[[ 142  171  459  599  669 -618]
 [ 551  665  461  102   37 -702]] -> 461

[[6942 4122 3491 5063 2443]
 [6452 3308 4152 3456 2598]
 [7955 7841 3505 4112 5132]] -> 4152

[[158 262 437 354 249]
 [193 830 635 127 294]
 [127 252 463 359 237]] -> 635

[[ 64 165  62 127 146]
 [196 159 205 167 161]
 [141 200 130 123 154]] -> 205

[[434 394 276 752 382]
 [392 296 518 184 470]] -> 518

[[27 79 70 25 23 83 23]
 [82  4 16 81 82 90 78]] -> 16

[[6341 2305 4025 6070 7564]
 [8878 5906 3529 2776 4110]] -> 3529

[[854 335 130 715 650]
 [857 237 465 385 783]] -> 465

[[ 24 -40 -11 -23  35 -35 -30]
 [-35 -23 -13 -40 -20  21 -15]] -> -13

[[1 6 6 4 5]
 [5 3 4 3 9]
 [6 3 6 6 4]] -> 4
---
array([[ 11.8, -31.0,  -3.9,   4.1,  26.6, -23.5],
       [-11.1,   8.3,  18.3, -16.9, -12.6,   8.7],
       [-16.4, -43.7, -27.3,  30.3, -16.9, -53.9],
       [-11.7,  16.9,  21.0, -20.8, -13.2,  13.1],
       [ 26.6,  13.9, -12.2,   1.5,  17.8,  16.8],
       [ 30.1,  15.1, -14.4,   3.8,  20.2,  19.9],
       [-11.6,  14.1,  19.7, -18.4, -11.3,  13.7],
       [ 34.9, -30.2, -12.0,   4.2,  56.6, -16.3],
       [ 16.3, -29.6,  -1.7,   2.0,  33.1, -19.6]]) ==> 4.1

array([[  4.6,  34.0, -26.0,   2.0,  22.4,  -0.3, -13.6,  45.0,  35.3,
         34.6,  23.3],
       [  6.6,  -2.1,  51.0, -12.2, -13.3,  41.4,  36.0, -25.9, -11.2,
          4.5, -28.7],
       [  4.7,  -4.3,  54.2, -11.5, -14.4,  43.7,  37.2, -27.1, -13.2,
          4.0, -30.7],
       [ 46.0,  23.6,  22.2,   6.2,  13.7,  10.7,  29.8,  -6.7,  18.0,
          7.5,  12.1],
       [-24.7,  -6.9,  -2.5,  42.5,  21.2,   5.2,  -9.4,  42.7,   4.5,
          9.2,  33.9],
       [  5.4,  -3.3,  51.7, -12.6, -14.1,  42.3,  36.0, -26.5, -12.4,
          4.1, -30.1],
       [ 53.3,  18.6,  17.0,   8.1,  12.6,  -1.7,  28.5, -16.3,  13.5,
         -4.8,  15.4],
       [ 10.6,   0.7,  46.8, -12.0, -11.1,  37.8,  34.3, -24.2,  -8.0,
          5.1, -26.0],
       [  9.1,  -0.3,  49.9, -10.5, -11.4,  39.9,  35.8, -24.2,  -8.9,
          5.4, -26.4]]) ==> 35.3

array([[ -3.5,  42.9, -21.9,  25.1, -46.7, -10.0],
       [ 11.3,  31.2, -28.4,  -1.5, -36.9, -24.8],
       [ -4.7,  22.8, -22.5, -13.6, -26.4, -31.5],
       [ 17.4,  37.4, -22.2,  -9.6, -18.9, -21.8],
       [  1.5,  46.2, -35.2, -15.0, -53.8, -14.7],
       [ 15.9,  11.0, -35.6,   0.6, -46.6, -14.3],
       [-12.6,  25.9, -44.9, -19.2,  -9.4, -14.4]]) ==> 25.1

array([[ 17.8,   5.4, -10.0, -25.6,  11.2,  -2.1,  10.2,   9.2,  -0.2,
         13.2,  -1.4],
       [ -1.7,   2.4,   3.6,   7.1,  -1.4,  -0.9,   1.5,  -7.2,   0.2,
         -5.0,  -3.1],
       [  2.4,   3.3,  12.9,  22.1,   3.4, -12.9,  11.0, -28.3,  -6.2,
        -13.7,   2.9],
       [  0.2,   6.6,  12.5,  24.0,   1.2,  -9.9,   9.7, -27.7,  -2.9,
        -16.1,   0.0],
       [  5.5,  -1.8, -16.5, -33.1,   2.3,  10.5,  -6.0,  30.7,   4.2,
         19.2,  -2.2],
       [ -7.4,  -2.9,  12.8,  23.9,  -1.6,  -6.1,  -1.3, -15.7,  -1.9,
        -12.1,   8.0],
       [ 14.9,   2.3, -23.9, -53.7,  11.2,  14.4,  -5.9,  50.9,   9.6,
         31.3,   3.8],
       [ 11.3,   9.7,  -1.4,  -5.3,   7.0,  -2.9,  12.3,  -8.1,   1.2,
          0.1,  -5.6],
       [ -2.4,   0.1,  -3.5,  -8.8,  -0.5,  10.3, -10.1,  19.8,   6.4,
          5.9,   0.7]]) ==> -0.2

array([[ 27.4,   0.1,  13.1,  21.4,  32.0,  10.2,   9.1, -43.6],
       [-38.8,  15.5,  18.9, -26.4, -14.3,  42.6,   9.7, -32.1],
       [ 21.2,   4.2, -13.0,  -6.0, -11.1, -43.6, -23.4, -33.2],
       [  7.1, -46.3, -34.9, -13.2, -23.9,  40.6,  13.2,  28.1],
       [ 27.4,  -1.5, -38.5, -12.6, -30.8,  15.6,  45.4,  -7.0],
       [ 41.4,   8.6,  27.7, -38.4, -27.4,  17.6,  -4.8, -40.6]]) ==> 10.2
---
[[-77.656, 8.265, 111.531, 84.130, -40.092, 12.907],
 [-185.797, 4.310, 80.914, -52.300, -59.322, 132.434],
 [-29.295, -21.344, 123.941, 140.177, -0.286, -25.709]] ⇒ -0.286

[[-97.1, 36.9, -54.6, -77.9, -5.6],
 [-19.6, -205.2, 46.7, 157.7, 61.6],
 [-107.4, 16.7, -53.3, -63.9, -1.6]] ⇒ -63.9

[[78.746, 81.565, 52.693, 50.139, 42.982, 37.856, 32.388],
 [53.854, 52.461, 64.005, 73.146, 55.490, 56.189, 42.041],
 [-134.310, 133.432, 0.386, -52.344, 71.271, 40.453, -73.613]] ⇒ 40.453

[[-27.861, 16.494, -95.993, 42.419, -46.479, -66.908, 7.414],
 [-50.277, -18.175, 50.541, 194.372, -23.259, -117.792, -60.151],
 [42.673, -241.977, 117.941, 78.155, 34.946, -34.170, 29.903]] ⇒ -34.170

[[0.020, -0.112, 0.189, -0.030],
 [0.135, -0.011, -0.038, 0.117],
 [-0.021, 0.002, 0.158, -0.191]] ⇒ 0.158

[[1.20, -1.97, 0.85, 1.53],
 [1.79, -1.75, 1.48, 1.18],
 [0.32, -1.86, -0.01, 1.75]] ⇒ -0.01
---
[[-24.1  49.6 -28.2  -3.8 -35.7  39.8]
 [ 44.0  26.2  47.1  52.6  30.4  30.9]
 [ 38.1  31.0  42.7  48.4  30.7  34.4]]
48.4

[[-24.9  32.8 -23.7  31.6 -31.6]
 [ 35.9  24.0  38.7  42.3  26.2]
 [ 51.5   0.1  48.6  38.8  12.6]]
48.6

[[ 52.8   7.6 -58.4  25.7  16.8]
 [-13.8   3.9  55.1 -10.0 -36.1]
 [ 55.9  15.4 -57.8   6.0 -14.9]]
-57.8

[[  8.4  -6.8  -7.5 -16.3 -18.2]
 [ 48.8   3.2  -2.5 -19.9 -58.5]
 [ -4.3 -27.2 -25.6 -45.4 -21.9]]
-25.6

[[ 28.6  55.1   2.2   0.4  -9.8]
 [ 19.1  46.4 -10.1   3.8  -8.7]
 [ 15.4  32.6 -11.7  12.7  -8.0]]
-11.7

[[-12.2 -20.8   3.9   9.6  15.0 -23.3]
 [-18.4 -23.4 -50.9  -9.9 -58.5 -20.6]
 [ -4.8  13.6 -18.2  -7.5 -49.4   4.1]]
-7.5
